Below is a small trained network, with its code and all its weights. Each question gives an input and a class and asks what happens when units are switched off, that is, made to give their printed mean instead of their output.

import numpy as np


def w(rows, s, z=0):
    codes = np.array(rows[::2]) - 128.0
    scale = np.full(codes.shape[1], s)
    scale[-1] = z or s
    return codes * scale


def norm(h):
    return h / np.sqrt((h * h).mean(-1, keepdims=True) + 1e-5)


def f(y):
    return y / 2 * (1 + np.tanh(0.7978845608 * (y + 0.044715 * y**3)))


def log_softmax(a):
    a = a - a.max(-1, keepdims=True)
    return a - np.log(np.exp(a).sum(-1, keepdims=True))


def net(x, mask):
    res = np.array(x, float).reshape(1, 6) / 4 @ E
    u = 0
    for l in range(3):
        y = f(norm(res) @ A[l][:, :-1].T + A[l][:, -1])
        res = res + np.where(mask[u : u + 5], y, B[l][:, -1]) @ B[l][:, :-1]
        u += 5
    return log_softmax(norm(res)[-1] @ U[:, :-1].T + U[:, -1])


A, B = {}, {}
E = w([
[253,216,92,152,106,142,183],'x0',
[128,124,128,123,125,130,125],'x1',
[132,134,204,116,63,60,148],'x2',
[126,126,123,126,124,128,130],'x3',
[124,134,128,134,131,127,127],'x4',
[158,43,95,235,65,83,63],'x5',
],0.0054)
A[0] = w([
[106,73,78,169,95,125,107,122],'0.n1',
[192,146,110,150,114,141,142,77],'0.n2',
[188,219,110,111,121,140,183,54],'0.n3',
[176,95,137,119,82,74,114,150],'0.n4',
[254,107,109,205,113,130,151,3],'0.n5',
],0.0068,0.005)
B[0] = w([
[114,156,202,182,185,143,108,251],'0.n1',
[191,154,120,54,152,166,109,161],'0.n2',
[193,57,216,214,96,185,158,241],'0.n3',
[94,96,193,176,172,123,186,222],'0.n4',
[35,219,51,3,71,118,39,220],'0.n5',
],0.005,0.0027)
A[1] = w([
[92,142,221,65,1,73,132,227],'1.n1',
[137,182,100,30,152,191,93,144],'1.n2',
[249,215,43,133,104,194,89,10],'1.n3',
[66,59,70,72,173,151,42,247],'1.n4',
[238,144,50,211,34,63,84,1],'1.n5',
],0.0055,0.0018)
B[1] = w([
[147,160,90,113,197,12,209,237],'1.n1',
[69,86,97,195,89,105,160,193],'1.n2',
[66,54,182,156,156,138,165,229],'1.n3',
[173,228,114,127,76,152,167,252],'1.n4',
[16,217,99,3,210,91,212,186],'1.n5',
],0.0056,0.0042)
A[2] = w([
[199,101,125,100,175,246,123,6],'2.n1',
[59,144,129,112,155,126,140,251],'2.n2',
[137,81,66,200,121,181,8,58],'2.n3',
[255,103,218,95,99,65,158,35],'2.n4',
[92,201,14,104,101,196,172,94],'2.n5',
],0.0067,0.0017)
B[2] = w([
[125,18,116,153,164,20,199,154],'2.n1',
[200,123,69,120,119,151,92,215],'2.n2',
[231,222,206,36,56,169,179,191],'2.n3',
[130,153,111,108,80,228,2,191],'2.n4',
[105,84,110,137,134,146,19,253],'2.n5',
],0.007,0.0051)
U = w([
[77,107,36,119,143,198,31,180],'0',
[231,182,206,125,57,183,133,237],'1',
[112,192,96,37,154,19,173,86],'2',
[85,61,194,244,109,48,92,5],'3',
[150,10,112,182,172,176,238,99],'4',
],0.012,0.0022)

Each question gives the input, the list of numbers given to net, and the class t.
The units are the neurons (one row each of A and B). Each row of codes is followed by its name. A weight is (code - 128) times the scale printed after its matrix; where a second scale follows, it is the last column's (A, B and U).
mask holds one flag per neuron, layer by layer. A switched-off neuron (its flag False) gives its mean, the last column of its row in B, instead of its output. The means were averaged over made-up inputs and are rounded, as every weight is.
A unit's drop is (log p(t) with every unit on - log p(t) with that unit switched off) / (log p(t) with every unit on - log p(t) with every unit switched off).
The circuit of an input: a set's keep is (log p(t) with only the set's units on - log p(t) with every unit switched off) / (log p(t) with every unit on - log p(t) with every unit switched off). Starting from the 12 units with the biggest drops (on a tie, the unit counted first), units are removed one at a time, each time the one whose removal leaves the highest keep (on an exact tie, the one counted first), for as long as the keep stays at least 0.8.
units of the circuit, in order: the units of the circuit, biggest drop first
unit that matters most: the unit with the biggest drop
k most important neurons: the k neurons with the biggest drops, biggest first
top k neurons in layer l: the k neurons of layer l with the biggest drops, biggest first
drop of u: that unit's drop, to one decimal
input [0,2,6,7,-2,-1], class 2: units of the circuit, in order	1.n1
input [-3,-1,-6,-4,-8,1], class 1: units of the circuit, in order	2.n3; 1.n5
input [1,-1,-7,-3,8,-5], class 4: units of the circuit, in order	0.n5; 2.n1
input [7,7,-6,-8,-7,1], class 0: 3 most important neurons	0.n5; 1.n5; 2.n5
input [7,7,-4,-7,7,0], class 4: 2 most important neurons	0.n3; 1.n3
input [8,8,-5,-8,-5,6], class 0: 2 most important neurons	1.n5; 0.n5
input [7,-4,-5,7,-6,0], class 4: top 2 neurons in layer 0	0.n3; 0.n2
input [6,-7,0,4,7,-2], class 4: top 2 neurons in layer 2	2.n1; 2.n3
input [1,6,4,-2,-3,6], class 2: 2 most important neurons	1.n5; 0.n5
input [8,1,0,3,1,4], class 0: 3 most important neurons	0.n5; 2.n5; 0.n2
input [0,-5,1,-7,1,2], class 3: 2 most important neurons	0.n4; 1.n5
input [4,5,0,5,-8,8], class 0: top 4 neurons in layer 2	2.n5; 2.n3; 2.n2; 2.n1
input [1,5,-6,0,-2,-5], class 4: 3 most important neurons	0.n5; 2.n1; 1.n5
input [8,0,-3,0,-7,3], class 0: unit that matters most	0.n5
input [2,-4,0,5,-3,-5], class 4: 4 most important neurons	2.n1; 2.n3; 1.n4; 1.n1
input [-3,-1,-1,-1,-3,-8], class 0: 2 most important neurons	2.n5; 1.n2
input [-3,2,8,5,1,0], class 2: 2 most important neurons	1.n1; 0.n3
input [8,5,-3,-1,5,7], class 0: 2 most important neurons	1.n5; 0.n5
input [-6,7,-7,1,-2,5], class 1: drop of 2.n3	0.5
input [-4,3,-1,7,-6,8], class 1: drop of 1.n2	0.0
input [-1,7,-1,-5,-8,-6], class 0: drop of 1.n2	0.1
